[  57  -19 -140  -16 -103   23  -68   66   99  -67   16   49    1   35
 -220  108    4   50  -31    9  127   56  -17   81  -44   33 -184   33
   70 -237  210   82  159 -105  104   55  -10  -10 -120  144  -94   61] => Natu
[-144   50 -232    6 -137  119   91    7 -102  132    4  -61   28  -82
  208   80  -73    3  182  -28  -74 -121   63 -137    7   48   10    9
 -150  132 -170   97   -3   43 -140   58  -76 -181   88 -139   78   44] => gop
[ -31 -165  270   75  115 -106   76  -32  196 -150   15   12  -70  215
 -601 -131  226   72  -86  -32  184  250 -233  291    0   24  118    2
  291 -587  284   12  -57  -45  167   96  114  361 -189  180 -153  -11] => nomaf
[ 113  -22  157   56   60 -129  -96  -94  -13  -82  -60   94  -44   90
 -139  -18  147    1 -134   31  -54   22  -60   77  -65  -28   66  -27
   51  -66   82  -40   -3    7  106  -52   71  143   13   86   -9  -83] => gop
[  24  177 -614  -44 -341  250   -9  193  -48  124  100   55  125 -209
  369  316 -257  -21  299  -17   -4 -243  249 -237  -48   61 -309   42
 -258  357 -127  208  223  -58 -177   64 -161 -525   96 -110   25  215] => nomaf
[-368   66 -623  -98 -208  206  195  262   59  201  137 -206   85 -142
   68  125 -272   35  408 -116  174 -117  114 -159   43   87 -199   84
 -194  -76   22  314  244   -6  -86  180 -193 -430  -41 -207  -18  261] => dovof
[ 123  -29  246   27  166 -120  -93  -43   42 -132   -8   34  -16   56
 -210  -94  121  -22 -171   26   14  103  -80  129   -9  -36   10  -47
  135 -114  126  -99  -61  -23  133  -93   95  199  -41  100  -77  -80] => doma
[ -53  107 -676  -87 -316  333   39  324  157   58  170  -11  118 -179
    8  285 -246   56  319  -29  196  -96  180 -119   -8   87 -461   52
  -51  -90  118  245  263 -157  -68  132 -142 -419 -118   36 -161  328] => Guze
[-479  -84 -460  -17 -200   73  279  100  109  154   46 -251    1   30
 -330    5  -46   85  421 -140  222   28  -88   66   19  131   11  128
  -54 -485  156  385  167   35  -70  302 -188 -181  -80 -130  -23  134] => Guze
[ -45   70 -191  -51  -36  114    0  144   32   -3   79  -54   51 -117
   -5   77  -89   13  102    1   30  -45   33  -66    6    6 -152  -43
  -38  -37   53   55   68  -54   18   -5   -8 -136  -46  -35  -87   98] => gop
[  60 -102 -107   52  -85   12  -31  125  279 -171   97   75   22  128
 -602   70  110  113   48  -16  313  183 -113  236  -38   29 -186   39
  265 -584  419  108  160 -153  173  154   49   68 -244  257 -229  127] => kenu
[-515 -126  -75   38  -13 -219  200 -146  -80  151 -124 -241  -65  142
 -341 -137  127   36  221 -116   72  -19 -221  117  -19   88  296  119
 -151 -369   45  332   15  197   -9  236 -161    9   84 -206  185 -148] => Gonin
[ 208   16   49   18  -23   57  -70    1   34 -100  -20  125   38   33
 -206   40  107   42  -45   62   19   58  -14  110  -41  -55 -115   -4
  131 -119  134  -20   -8 -104   50  -35   56   91  -85  171 -131  -10] => Natu
[-401  -24  137   -3   96  -71  201 -208 -305  216 -182 -219  -71  -44
  399 -146   23 -109  103  -53 -360 -214  -55 -242   36   40  438  -26
 -353  394 -447   72 -230  295 -187  -47 -108  -91  288 -449  336 -183] => gop
[-107  -82  -44   15   -4   24   91   79  138  -28   51  -44  -26   69
 -287  -24   13   52   36  -58  164  126  -84   86    4   41  -23   20
   94 -315  166   82   81  -47   80   96    3   56 -129   69 -102   93] => Bibaz
[-265  -20 -281  -39  -58   19  132  145  126   60   94 -160    8   -5
 -260   24  -96   35  189  -97  211   24  -44   47   10   72  -93   42
   -3 -315  180  204  164   -3   46  156  -73 -118  -94  -35  -67  135] => Bibaz
[ 254  135 -246  -47 -172  145 -114   34  -75    8  -21  127  111 -132
  128  203  -68   20  -16  116  -60 -117  142  -94  -59  -69 -304    8
  -76  251   11   15   44 -107  -49  -65  -52 -181   10  113  -30   27] => kenu
[ 359   22  573   60  211  -85 -198 -283 -199 -120 -180  179  -47   37
  139 -102  253  -30 -373  151 -344   -4  -53   33  -35 -111  173 -111
  106  270 -188 -310 -353   30   10 -254  174  352   98   93   55 -289] => gop
[-207   34 -158  -22 -130  152  175  -68 -161  198  -59 -121   29  -77
  258   28  -79   -5  198  -31 -164 -140   36 -165   31   23  105   22
 -196  218 -271   75 -134  107 -236   72 -103 -188  123 -251  177  -16] => Natu
[  32   51 -266  -11 -162  103  -14   41  -24   39   -5   28   50  -60
   15  143  -49   14  102    5    1  -53   59  -45  -48   19 -161   38
  -45   21   43  121  119  -53  -60   77  -82 -207   -4   27  -21   75] => Bibaz
[  30  -26  245   59  100 -142  -52 -170 -125  -11 -125   36  -60   68
    4 -100  151  -21 -113   22 -146  -16  -65   44  -18  -31  196  -13
  -23   43  -87  -54 -135   80   18  -34   24  153   95  -21   96 -177] => Guze
[ 193  -97  358   86  163  -62  -63    4  183 -251   42  133  -45  147
 -520  -68  258   40 -195   24  104  206 -168  243  -20  -25   36  -74
  347 -436  260 -116  -91 -105  183  -54  211  367 -169  259 -227   11] => Gonin
[  13  163 -429  -99 -189  284  -11  238  -10   25  133  -25  119 -236
  216  176 -225  -11  224  -19   37 -124  183 -134    4    7 -357  -18
  -82  165  -19  134  161 -104  -73   -6  -67 -355  -33  -43 -126  207] => Natu
[-258   12  -66  -21   50  -30  135  -85 -167  171  -71 -203  -12  -80
  228 -139  -53  -44  159  -61 -178 -120   13 -110   32   -1  195   20
 -174  178 -198   73  -84  138 -144   15 -111 -134  122 -283  133  -72] => dovof
[-470   -1 -625  -30 -297  113  200  161   19  244   88 -216   27  -98
   84  128 -225   50  446 -160  120 -144   76 -163   13  157  -58  122
 -247  -74  -41  356  264   71 -157  284 -229 -481   43 -249  113  204] => kenu
[ 383   49  309   47   95  -45 -169 -247 -208  -15 -167  199   -2   -9
  397  -31  117  -65 -249  122 -341  -72   99  -96  -59 -106  125  -40
  -27  496 -246 -247 -203   19  -86 -197   54   66  135   -2   97 -190] => Gonin
[  85  -23  362    1  220  -80  -47  -53    0 -128  -40  -12  -35   32
 -241 -158  171   -4 -157   32  -41  115 -127  133   21  -75   75  -73
  167 -170  102 -103 -154  -16  120 -119  128  278  -81   80 -121 -115] => Guze
[ 295  -19  344   60  129 -156 -180  -98   21 -184  -32  198  -19  139
 -255  -20  200   -7 -291   79   37  143 -118  178  -58  -60  -30  -44
  163 -125  157 -138  -42  -62  201 -114  157  313  -39  250  -58 -124] => Gonin
[-275  -69 -120   25  -11  -56  160  -39  -19  124  -25 -163  -25   26
  -99  -44    4   15  186  -92   26    1  -63   -7    3   77  162   67
 -107 -142  -11  174   44   82  -69  153  -84  -88   19 -141   59    6] => getiz
[ 326  135  -59  -47    3   88 -202  119   35 -114   91  132   46 -110
  173  122  -94  -46 -145   69   -3  -22  156  -72  -21  -49 -280  -73
   57  205   50 -151   81 -125   84 -152   72  -68  -52  136 -138   95] => Bibaz
[-119   74 -656  -67 -285  232   45  343  201   49  201   -2   92  -87
  -93  258 -243   60  284  -64  293  -50  134  -88  -11   92 -413   58
  -59 -202  194  250  338 -123   40  164 -119 -379 -129   29 -128  328] => suzif
[ 131   38  238    6  146  -58  -65 -151 -156    8  -93   24   -4  -34
  258  -98   50 -103 -131   41 -229  -62   37  -85    7  -64  129  -47
  -42  330 -195 -156 -184   75  -62 -166   44   59  115  -96   73 -133] => getiz
[ 209   82  263   -3  155   22 -123  -49  -75  -81  -25   70    4  -75
  124  -36   57  -48 -205   71 -162  -25   20  -42   15  -67  -12 -110
   65  207  -94 -203 -169  -20   36 -218  135  147   24   37  -53  -76] => doma
[ 532  125  326  -10  104   87 -267  -47  -91 -185  -24  262   34 -104
  280   55   55  -69 -328  152 -227  -13   93  -50  -30 -118 -155 -139
  125  385 -109 -320 -160 -117   29 -304  173  155   23  189 -105  -70] => Gonin
[-159  -50  -51   41  -42  -59   75  -18   -4   49   -3  -55  -26   49
  -93   -9   18   17   94  -71   47    6  -69   19  -11   55   70   43
  -68 -100    9  135   59   43   -7  106  -48  -47   24  -56   62   -7] => suzif
[ -82   -2 -194   -9  -89   41   17   74   40   16   16  -15    6  -16
 -116   57  -27   29  125  -46   50  -24    9    3  -32   44  -86   37
  -16 -122  102  163  131  -34   -2   74  -47 -116  -38   -6  -51   84] => getiz
[  93   29 -361    1 -219  185    0  201  162  -36  136   63   80  -59
 -158  188  -93   37  166  -29  152    6   63   -4  -32   36 -282   18
   68 -132  186  114  180 -150  -21   97  -12 -222 -128  128 -176  237] => Natu
[ 416  162  -12  -51   34  162 -205  175   58 -150  130  177   71 -157
  217  107 -125  -44 -147   94  -11  -19  189  -97    4  -97 -319 -109
  102  261   17 -237   26 -161   80 -235  115  -55  -70  144 -178  127] => suzif
[-290   -3 -318  -17 -143   55  139   71    7  104   14 -115   17   -4
 -200   73  -28   61  267  -67  102  -47  -50   21  -21   75  -59   68
 -107 -221   77  289  122   41  -41  193 -117 -140   -2  -78   23   61] => getiz
[ 164  159  -65  -24  -76  114  -99  -39 -186   51  -33   81   53 -148
  398  114  -65  -50    5   77 -228 -196  144 -178  -28  -53  -89  -49
 -151  466 -241  -77 -106   19 -130 -123   -3 -152  148  -81   98  -44] => gop
[ 104  -54  338    1  223  -94  -89   47  160 -226   51   34  -39  112
 -474 -115  165   39 -216   24  161  195 -161  227   11  -36  -32  -77
  265 -402  275  -87  -30  -72  267  -87  181  347 -181  229 -236  -28] => kenu
[ 48  31  -8 -16 -13  52 -21  -8 -62  -5  -8  -3  19 -33  67 -10   3 -25
  17   4 -59 -29  23 -10   0 -27 -27 -26  11  79 -32 -12 -34  -9 -29 -33
  23 -20  14 -29 -18 -14] => Natu
[  37  -33 -105   18  -57    9  -68  130  148 -131   73   71  -10   51
 -369   87   46   60   17  -21  179   92  -74  128  -54   39 -172    5
  114 -347  284  133  189 -111  156   87   45   11 -148  158 -170  104] => getiz
[-445   17 -519  -79 -152  147  220  245  102  140  148 -251   37  -89
 -107   39 -189   30  386 -129  218  -49   24  -64   72  113 -142   50
 -103 -275   77  300  172   16  -43  191 -155 -280  -65 -173  -46  222] => Guze
[ -36  -30  -60   27  -27  -48  -18   63   75  -52   11   33   -6   69
 -345   79   66   69    0    6  163   64  -83   92  -33   35  -86   17
   31 -306  189  120  114  -43  138   67   17   63  -71  104  -57   22] => getiz
[ 349   63 -248  -10 -173  185 -184  227  199 -161  159  217   61  -40
  -88  257  -90   43  -43   57  208   59  118   36  -52   23 -446  -15
  153  -90  213  -27  234 -235  109  -14   61  -76 -157  310 -244  211] => Bibaz
[ 473  124   51    6  -44   95 -229  -52  -75  -84  -48  254   73  -75
  273  142   13  -30 -162  127 -206  -92  145  -81  -73  -94 -173  -40
    5  382  -91 -173  -64 -116  -57 -172   45  -35   46  133  -38  -25] => dovof
[ 144  149  -56  -10  -80  158   -4  -84 -234  109  -67   64   59 -162
  505   63  -81  -66   51   60 -308 -192  152 -189   -5  -65  -12  -45
 -144  539 -338 -103 -190   42 -241  -89  -21 -171  173 -134  130  -50] => nomaf
[ 55  34 -48 -12 -80  83   5 -49 -40  13 -36  28  22 -28  -6  33  29   8
  53  38 -62 -30   0   5 -27 -29 -22   9  16  -5  -7  16 -69 -13 -73  22
 -18 -21  -1   1  -9 -14] => Gonin
[-130  122 -187  -85  -80  152   76  -14 -221  208  -52 -114   30 -205
  602   45 -218  -42  139    9 -205 -222  172 -315   38  -18   51   -6
 -288  508 -351    8  -34   88 -197  -48 -114 -313  145 -317  176   -3] => kenu
[  49   59   69   23   13  132   -1    7  -69  -33   21   39   20  -74
   61   26   36   -6    5   13  -86  -40    8  -39   13  -15  -12  -65
   26   86 -118  -41 -113  -10  -54  -81   63   17   39   -1  -30   20] => Gonin
[ 254  -24  357   49  143 -145 -142 -121   14 -143  -70  155  -45  104
 -174  -45  177  -27 -298   73  -66   79  -84  135  -32  -38   32  -62
  140  -52   79 -156 -123  -27  134 -116  115  303  -24  182  -39 -134] => nomaf
[ -27   32  110  -45   91   13   31  -31  -61   17  -16  -67  -10  -10
   22  -81   22    6  -46   22  -64    1  -25  -13   22  -47   45  -44
   10   17  -32  -49 -100   25   27  -48   42   77  -36  -60  -34  -49] => kenu
[ 106   38   64  -51  164   -9 -133  278  306 -262  142   79   -2   42
 -647    6   25   94 -141   18  341  200 -100  262    4  -25 -297  -85
  319 -651  490   -6  165 -204  373  -31  149  288 -292  339 -353  146] => getiz
[-357 -200  -86   57  -21 -149  235  -37  136   74    9 -193  -70  196
 -457 -146  104   35  212 -143  201  154 -202  176    6   94  190  121
   63 -508  218  238   63   68   12  293  -86   36 -107  -69   -2   21] => Guze
[  96  -35  417   44  235 -166  -90 -127  -80  -91  -63   -2  -55   36
   -9 -176  152  -82 -188    6 -121   43  -97   51   14  -63  201  -71
   70   75  -59 -157 -170   75   62 -153  134  211   63  -25   17 -171] => suzif
[ -93 -127  899   60  478 -333  -29 -418 -326  -25 -280  -38 -101  211
   68 -415  341  -75 -312   28 -217   65 -198  157   70 -158  611  -56
   73  126 -252 -226 -430  250   37 -172  169  558  209 -153  290 -473] => doma
[  43   41 -395  -35 -220  242   60  204  205  -69  134   37   86  -51
 -272  205  -70   90  211    4  212   47   23   54  -43   31 -315   18
  130 -329  278  168  178 -172   10  154  -23 -164 -210  152 -243  244] => kenu
[ -15    3  -40   14  -40  124   28   53   81  -67   39    0    8   -8
 -201   15   47   29   62  -17   76   62  -54   81   14    2  -98  -26
  134 -227  108   43   -5  -57   18   12   40   54  -95   89 -123   67] => Bibaz
[  59   74 -239   19 -180  148   12   33  -42   37   35   33   59  -98
  140  104  -66   -9  161  -15  -41  -73   94  -54  -16   -1 -101   15
  -45  142  -61   56   51  -44 -136   38  -48 -203   36   -3   -9   90] => Natu
[-315  124 -556 -111 -224  243  179  205  -40  190   80 -196  100 -214
  163  139 -265   40  406  -70   76 -161  131 -166   19   44 -203   60
 -210   56  -60  281  142   -4 -157  162 -204 -439   -2 -211    3  183] => Gonin
[-167   50 -584  -95 -211  163   68  330  178   47  184 -106   76 -110
 -100  153 -263   52  292  -73  328   10  104  -41   17   63 -356   78
  -42 -239  239  244  373 -129   66  152 -140 -346 -159    7 -152  280] => suzif
[   6  -53  -98   22  -38  -85  -56  112  165 -132   64   59  -21  114
 -437   47   61   62   12  -27  236  123  -80  189  -59   28 -121   20
  115 -417  349  132  241  -85  209  105   19   44 -134  180 -144   72] => kenu
[ 593  136  350  -19  165   -6 -294  -68  -66 -171  -18  256   19  -71
  303    6   22 -110 -399  158 -225   -2  133  -51  -35 -161 -138 -136
  119  432  -67 -402 -144  -99   87 -320  179  150    9  175  -95  -79] => suzif
[  57  -83  526   41  337 -176  -65 -101   19 -188  -58   11  -85  133
 -313 -227  242  -15 -248   15  -34  154 -187  184   15  -50  195  -90
  192 -233   90 -140 -175   32  191 -136  180  412  -58   75 -100 -160] => getiz
[ 174  175 -497 -115 -227  348  -66  296   68  -10  157   50  131 -230
  203  274 -269   20  146   49   88 -118  231 -185   -4  -23 -483  -27
  -44  189   54   37  195 -187  -31  -59  -39 -366 -104   33 -164  264] => Natu
[ 384  198 -391  -64 -246  336 -190  274   42  -93  176  202  135 -248
  308  287 -218  -17  104   73   23 -100  265 -138  -32  -49 -499  -58
   34  306   18  -56  200 -213  -48  -94   31 -339  -54  147 -199  249] => kenu
[-540 -152 -171   32  -83  -96  281 -104  -54  225  -67 -275  -48  105
 -182 -111   33   60  307 -146   58   -8 -170   34   18  111  263  148
 -157 -295  -48  309    4  186 -123  295 -176  -88   63 -273  209  -61] => dovof
[-309  -96 -256   16 -150  -10  135   76   83   53   27 -139   -2   63
 -380   36    7   84  240  -97  207   50 -147  107   -8   75  -44  102
  -17 -429  194  290  150    4   26  244  -91  -95  -81  -28   -4   62] => dovof
[ -41    3 -142  -58    4   59    2  186  162  -73   99  -46   27  -25
 -235   44  -76   50   32  -13  170   44  -11   25    5    7 -182  -19
   84 -259  231   59  113 -109  128   20   12  -38 -165   62 -159  141] => gop
[ -13   62   68  -26   92   27    4  -52 -130   54  -37  -55    7  -94
  277  -67  -56  -57  -16    3 -148  -78   60 -104   37  -46   61  -33
  -85  268 -178  -65  -84   55  -57 -112   -5  -54   86 -128   71  -44] => dovof
[ 462   39  520    2  284  -29 -201  -50   76 -313  -14  201   -3   60
 -263  -65  226  -12 -392  146  -63  156  -89  186  -22 -140  -89 -167
  337 -120  186 -302 -217 -140  208 -265  265  451 -146  309 -249  -98] => Guze
[ -37  -75   69   30   27  -84    5  -89   17  -13  -75  -19   -4   81
 -233   -5  118   21  -42    3   47   46 -102   76  -29   11   44   36
   31 -160   93   69  -28   21   41   32   -2   76  -31   27   11  -77] => doma
[-155   85 -449  -51 -230   96   64   40 -100  201  -10  -72   53  -95
  232  158 -168   -3  229  -21  -15 -196  129 -170  -18   50 -101   68
 -248  193 -124  185   83   57 -147  115 -173 -326   99 -188  153   55] => nomaf
[-204  -21  -64  -13   61  -17   97   32    5   39    3 -126   -8   15
 -135 -108    7    8  115  -54   63   11  -58   58   33   14   55   21
   -3 -174   41  116    4   51   33   54  -47   18  -13  -80  -21   -5] => dovof
[  76   45  128    9    2  -50  -46 -162 -178   38 -117   38  -24  -11
  221  -19   37  -28  -81   46 -227  -99    9  -53  -41  -47  108  -11
 -115  284 -176  -55 -134   63  -81  -51  -19   -3  113  -99  130 -152] => nomaf
[ 662  216  189  -46   53   81 -272  -73 -137 -119  -34  269   84 -140
  520   96  -61 -117 -284  194 -260  -47  234 -110  -44 -186 -222 -100
   63  637 -127 -388 -117 -128  -31 -282  102  -12   56  150  -33  -64] => suzif
[ 118   12   13   11  -76   86  -13  -25    7  -41    7   50   36  -11
 -106   49   68   40   -2   44   -9   29  -28   32  -29  -26  -79    8
   73  -39   44    3  -57  -52  -42  -16   31   21  -50   85  -75    2] => kenu
[ 153   -8  106   20   37  -18  -82  -22   21  -88  -29   83  -14   25
 -159   17  100   22 -139   40   -9   62  -45   77  -29   -8  -61  -29
  100  -97  101  -32   -4  -68   81  -47   65  125  -70  150  -84  -33] => Natu
[ 387  -48  134   43   30  -41 -222   83  205 -261   76  241   -4  129
 -349   50  132   39 -213   48  177  209  -46  208  -72  -28 -218  -17
  291 -298  340  -81  135 -210  231  -40  143  207 -201  365 -257   69] => Guze
[-421  -57  301   12  242 -238  181 -270 -278  198 -190 -275 -101   68
  152 -295   83  -88   28  -66 -224  -70 -140  -53   54    9  488    7
 -225  137 -308   31 -273  322  -93   24  -71   89  229 -402  319 -282] => getiz
[-433  -51 -377   -5 -164   74  175  127   33  122   50 -179    8    3
 -191   55  -63   87  329 -121  164  -46  -49   -9   13  125  -21   81
 -130 -308   56  340  153   40  -21  242 -150 -203  -24 -141   27  106] => gop
[  80 -132  513   35  307 -180  -23 -100  108 -211  -69    6  -82  185
 -542 -229  273   30 -275   27   68  241 -247  285    0  -66  170  -62
  317 -471  269 -125 -136  -30  243 -101  191  489 -168  185 -168 -139] => Natu
[ 132  -18  424   62  204 -217  -98 -288 -201    9 -182   46  -68   75
  142 -120  169  -70 -278   68 -249  -28  -45    6  -31  -52  258  -38
  -32  275 -177 -176 -231  119   -8 -123   63  200  146  -44  162 -268] => doma
